Below are the code and all the weights of a small trained network. Each question names an input and a class and asks about switching units off, where a switched-off unit gives its printed mean instead of its output.

import numpy as np


def w(rows, s, z=0):
    codes = np.array(rows[::2]) - 128.0
    scale = np.full(codes.shape[1], s)
    scale[-1] = z or s
    return codes * scale


def norm(h):
    return h / np.sqrt((h * h).mean(-1, keepdims=True) + 1e-5)


def f(y):
    return np.maximum(y, 0)


def log_softmax(a):
    a = a - a.max(-1, keepdims=True)
    return a - np.log(np.exp(a).sum(-1, keepdims=True))


def net(x, mask):
    res = np.array(x, float).reshape(1, 8) / 4 @ E
    u = 0
    for l in range(2):
        y = f(norm(res) @ A[l][:, :-1].T + A[l][:, -1])
        res = res + np.where(mask[u : u + 13], y, B[l][:, -1]) @ B[l][:, :-1]
        u += 13
    return log_softmax(norm(res)[-1] @ U[:, :-1].T + U[:, -1])


A, B = {}, {}
E = w([
[92,234,49,131,2,112],'x0',
[135,120,173,118,108,112],'x1',
[135,134,140,126,122,126],'x2',
[184,63,53,192,122,19],'x3',
[113,42,110,193,77,226],'x4',
[190,80,114,41,102,145],'x5',
[127,131,108,127,136,132],'x6',
[132,122,153,125,117,124],'x7',
],0.0067)
A[0] = w([
[125,182,150,111,181,71,88],'L0N1',
[126,157,149,39,113,232,75],'L0N2',
[173,76,85,157,70,30,84],'L0N3',
[163,160,25,83,89,159,99],'L0N4',
[64,167,79,113,52,102,71],'L0N5',
[122,141,95,119,224,161,170],'L0N6',
[229,104,84,82,92,137,75],'L0N7',
[117,55,144,106,145,173,158],'L0N8',
[176,195,94,136,37,144,3],'L0N9',
[136,108,119,179,106,219,127],'L0N10',
[176,133,83,20,142,202,147],'L0N11',
[83,149,196,83,101,168,83],'L0N12',
[66,202,108,255,181,127,119],'L0N13',
],0.0095,0.005)
B[0] = w([
[137,152,31,103,78,107,192],'L0N1',
[100,123,94,162,180,105,243],'L0N2',
[78,179,74,227,207,106,224],'L0N3',
[161,122,254,154,85,109,208],'L0N4',
[213,215,235,211,134,187,220],'L0N5',
[202,95,163,48,75,144,206],'L0N6',
[44,82,182,154,101,37,189],'L0N7',
[163,171,159,156,50,64,227],'L0N8',
[172,133,108,178,112,155,186],'L0N9',
[146,95,76,41,86,144,218],'L0N10',
[61,163,174,128,147,70,240],'L0N11',
[106,151,76,169,135,142,214],'L0N12',
[103,89,220,86,81,50,254],'L0N13',
],0.0077,0.0054)
A[1] = w([
[52,182,179,75,168,245,114],'L1N1',
[99,185,59,145,92,172,5],'L1N2',
[102,119,206,70,90,91,1],'L1N3',
[203,92,161,119,163,152,134],'L1N4',
[127,175,190,194,59,79,214],'L1N5',
[160,182,82,85,195,78,228],'L1N6',
[22,166,164,38,145,250,108],'L1N7',
[25,139,185,123,106,92,134],'L1N8',
[130,109,153,124,194,135,39],'L1N9',
[180,68,199,120,255,149,174],'L1N10',
[179,98,161,137,183,157,61],'L1N11',
[93,20,110,172,60,201,113],'L1N12',
[108,64,35,219,151,78,84],'L1N13',
],0.0099,0.003)
B[1] = w([
[216,109,78,180,179,67,169],'L1N1',
[123,166,199,162,116,119,139],'L1N2',
[89,112,129,156,124,124,180],'L1N3',
[98,150,200,123,101,177,145],'L1N4',
[142,41,132,50,160,192,252],'L1N5',
[86,151,106,64,115,249,166],'L1N6',
[154,100,41,189,192,87,171],'L1N7',
[109,44,139,128,138,113,201],'L1N8',
[142,132,141,172,109,106,133],'L1N9',
[202,145,135,197,55,170,162],'L1N10',
[135,151,150,139,83,186,136],'L1N11',
[65,250,34,2,120,91,165],'L1N12',
[113,140,117,143,183,180,164],'L1N13',
],0.0088,0.013)
U = w([
[170,165,102,203,192,146,172],'0',
[213,192,194,174,11,194,118],'1',
[111,83,176,100,113,122,43],'2',
[148,124,145,103,122,195,254],'3',
[136,201,93,55,77,174,37],'4',
],0.013,0.002)

Each question gives the input, the list of numbers given to net, and the class t.
The units are the neurons (one row each of A and B). Each row of codes is followed by its name. A weight is (code - 128) times the scale printed after its matrix; where a second scale follows, it is the last column's (A, B and U).
mask holds one flag per neuron, layer by layer. A switched-off neuron (its flag False) gives its mean, the last column of its row in B, instead of its output. The means were averaged over made-up inputs and are rounded, as every weight is.
A unit's drop is (log p(t) with every unit on - log p(t) with that unit switched off) / (log p(t) with every unit on - log p(t) with every unit switched off).
The circuit of an input: a set's keep is (log p(t) with only the set's units on - log p(t) with every unit switched off) / (log p(t) with every unit on - log p(t) with every unit switched off). Starting from the 12 units with the biggest drops (on a tie, the unit counted first), units are removed one at a time, each time the one whose removal leaves the highest keep (on an exact tie, the one counted first), for as long as the keep stays at least 0.8.
units of the circuit, in order: the units of the circuit, biggest drop first
unit that matters most: the unit with the biggest drop
k most important neurons: the k neurons with the biggest drops, biggest first
k most important neurons of layer l: the k neurons of layer l with the biggest drops, biggest first
input [-5,-5,0,-3,-8,-3,4,0], class 4: units of the circuit, in order => L0N1, L1N6
input [-2,0,-6,4,-7,-8,-2,0], class 2: units of the circuit, in order => L0N13
input [8,-8,-5,-6,-8,4,2,-4], class 1: 2 most important neurons of layer 0 => L0N5, L0N4
input [-3,7,1,-5,-8,-1,-7,1], class 4: units of the circuit, in order => L0N1, L1N6
input [4,5,3,8,-7,7,8,6], class 0: 3 most important neurons => L0N3, L0N13, L1N13
input [-7,6,-8,-7,-4,0,2,4], class 0: 2 most important neurons => L1N7, L1N1
input [4,7,-2,7,-6,4,5,8], class 0: 2 most important neurons of layer 0 => L0N3, L0N13
input [1,7,-8,-7,-7,-6,2,5], class 0: units of the circuit, in order => L1N7, L1N1
input [-8,0,6,5,4,7,-4,-3], class 1: units of the circuit, in order => L1N10, L1N5
input [4,6,-4,-3,6,7,-8,-5], class 2: 3 most important neurons of layer 0 => L0N11, L0N7, L0N4
input [0,-5,0,5,6,0,0,7], class 4: 2 most important neurons of layer 0 => L0N10, L0N2
input [3,-1,7,-1,-1,7,-2,-3], class 2: 2 most important neurons => L0N7, L0N11
input [-7,-2,-7,-1,5,-3,-4,-2], class 1: 2 most important neurons => L1N10, L1N5
input [8,-7,-1,-5,2,-4,7,-5], class 1: unit that matters most => L0N5
input [8,7,7,-3,-8,6,7,7], class 1: 3 most important neurons => L0N5, L1N12, L0N4
input [6,2,3,7,-7,8,8,7], class 2: 4 most important neurons => L0N7, L0N4, L1N12, L1N5
input [0,4,-3,6,8,-6,7,-7], class 4: 2 most important neurons => L1N12, L0N10
input [5,1,-6,1,-2,6,-4,2], class 2: 2 most important neurons => L0N7, L1N5
input [1,-5,-6,1,-7,8,1,-1], class 2: 4 most important neurons => L0N7, L0N4, L0N11, L1N12
input [-1,4,-8,-6,6,6,1,6], class 0: unit that matters most => L1N7
input [0,-2,-5,-6,2,-4,6,-2], class 0: 3 most important neurons of layer 1 => L1N7, L1N1, L1N5
input [-4,-5,-5,-6,-6,6,-1,8], class 0: 3 most important neurons of layer 1 => L1N7, L1N5, L1N1
input [-8,-4,8,-6,-7,-4,4,4], class 1: 2 most important neurons of layer 1 => L1N10, L1N5
